Here is a tiny trained network, its code and every weight. The questions are about switching its units off for an input and a class, where a switched-off unit gives its printed mean instead of its output.

import numpy as np


def w(rows, s, z=0):
    codes = np.array(rows[::2]) - 128.0
    scale = np.full(codes.shape[1], s)
    scale[-1] = z or s
    return codes * scale


def norm(h):
    return h / np.sqrt((h * h).mean(-1, keepdims=True) + 1e-5)


def f(y):
    return y / 2 * (1 + np.tanh(0.7978845608 * (y + 0.044715 * y**3)))


def log_softmax(a):
    a = a - a.max(-1, keepdims=True)
    return a - np.log(np.exp(a).sum(-1, keepdims=True))


def net(x, mask):
    res = np.array(x, float).reshape(1, 2) / 4 @ E
    u = 0
    for l in range(3):
        y = f(norm(res) @ A[l][:, :-1].T + A[l][:, -1])
        res = res + np.where(mask[u : u + 8], y, B[l][:, -1]) @ B[l][:, :-1]
        u += 8
    return log_softmax(norm(res)[-1] @ U[:, :-1].T + U[:, -1])


A, B = {}, {}
E = w([
[53,244,124,140,115,101],'x0',
[117,86,3,173,37,139],'x1',
],0.0063)
A[0] = w([
[125,157,182,164,137,117,94],'0.n0',
[147,130,124,132,194,125,177],'0.n1',
[128,118,66,204,147,116,53],'0.n2',
[82,173,114,140,225,122,74],'0.n3',
[82,206,116,127,196,93,86],'0.n4',
[147,67,63,102,80,116,114],'0.n5',
[95,134,136,128,162,74,3],'0.n6',
[97,111,2,239,12,105,71],'0.n7',
],0.0094,0.0033)
B[0] = w([
[64,143,150,145,72,80,139],'0.n0',
[148,201,92,123,159,65,143],'0.n1',
[122,87,68,187,53,239,148],'0.n2',
[66,77,79,209,123,96,147],'0.n3',
[104,81,173,228,99,154,163],'0.n4',
[33,174,128,234,154,155,183],'0.n5',
[117,126,159,162,61,107,125],'0.n6',
[222,167,109,2,45,117,253],'0.n7',
],0.0066,0.013)
A[1] = w([
[150,140,125,41,205,58,29],'1.n0',
[93,94,34,70,88,125,74],'1.n1',
[167,129,93,118,31,185,5],'1.n2',
[132,167,154,95,118,110,166],'1.n3',
[210,106,63,23,2,138,128],'1.n4',
[104,219,122,108,117,141,115],'1.n5',
[183,118,37,183,131,161,155],'1.n6',
[104,104,187,140,168,104,80],'1.n7',
],0.0082,0.003)
B[1] = w([
[148,100,187,2,123,92,142],'1.n0',
[183,212,170,92,54,144,163],'1.n1',
[154,192,143,92,27,116,189],'1.n2',
[100,20,56,89,87,128,143],'1.n3',
[208,195,217,232,9,180,250],'1.n4',
[116,103,32,118,184,105,142],'1.n5',
[133,162,117,190,194,175,162],'1.n6',
[113,112,102,127,47,168,145],'1.n7',
],0.0072,0.013)
A[2] = w([
[145,119,125,11,117,120,18],'2.n0',
[85,159,159,149,146,122,44],'2.n1',
[98,150,78,102,105,130,86],'2.n2',
[159,94,78,171,163,149,51],'2.n3',
[142,120,140,116,105,130,172],'2.n4',
[158,123,95,101,86,156,49],'2.n5',
[112,164,92,152,150,140,252],'2.n6',
[152,155,120,77,73,82,180],'2.n7',
],0.013,0.0015)
B[2] = w([
[121,118,254,37,144,102,199],'2.n0',
[139,24,89,162,38,99,163],'2.n1',
[165,209,127,28,192,67,129],'2.n2',
[128,126,24,109,140,151,132],'2.n3',
[222,166,96,135,138,131,172],'2.n4',
[158,231,102,171,96,208,206],'2.n5',
[143,24,111,28,220,140,153],'2.n6',
[190,149,122,134,242,227,255],'2.n7',
],0.0062,0.0064)
U = w([
[175,74,248,27,192,86,141],'0',
[229,206,117,168,53,184,189],'1',
[19,26,159,240,62,26,128],'2',
[149,33,23,174,241,183,96],'3',
[74,187,44,98,160,40,2],'4',
],0.012,0.0068)

Each question gives the input, the list of numbers given to net, and the class t.
The units are the neurons (one row each of A and B). Each row of codes is followed by its name. A weight is (code - 128) times the scale printed after its matrix; where a second scale follows, it is the last column's (A, B and U).
mask holds one flag per neuron, layer by layer. A switched-off neuron (its flag False) gives its mean, the last column of its row in B, instead of its output. The means were averaged over made-up inputs and are rounded, as every weight is.
A unit's drop is (log p(t) with every unit on - log p(t) with that unit switched off) / (log p(t) with every unit on - log p(t) with every unit switched off).
most important unit: the unit with the biggest drop
top k neurons: the k neurons with the biggest drops, biggest first
k most important neurons of layer l: the k neurons of layer l with the biggest drops, biggest first
drop of u: that unit's drop, to one decimal
input [-4,1], class 3: top 3 neurons -> 0.n7, 1.n4, 0.n5
input [-7,-3], class 0: most important unit -> 0.n7
input [-1,-7], class 0: top 3 neurons -> 0.n5, 1.n4, 0.n2
input [-6,2], class 3: top 4 neurons -> 0.n7, 0.n5, 1.n4, 1.n6
input [0,-2], class 2: top 2 neurons -> 0.n7, 1.n4
input [-1,-3], class 0: top 2 neurons -> 0.n5, 1.n4
input [8,1], class 4: 2 most important neurons of layer 0 -> 0.n7, 0.n5
input [-1,-8], class 0: top 2 neurons -> 0.n5, 1.n4
input [-5,-2], class 0: top 2 neurons -> 0.n7, 1.n4
input [-2,-3], class 0: drop of 0.n7 -> 0.3
input [-6,-8], class 0: drop of 0.n5 -> 0.0
input [-2,-6], class 0: drop of 1.n4 -> 0.2
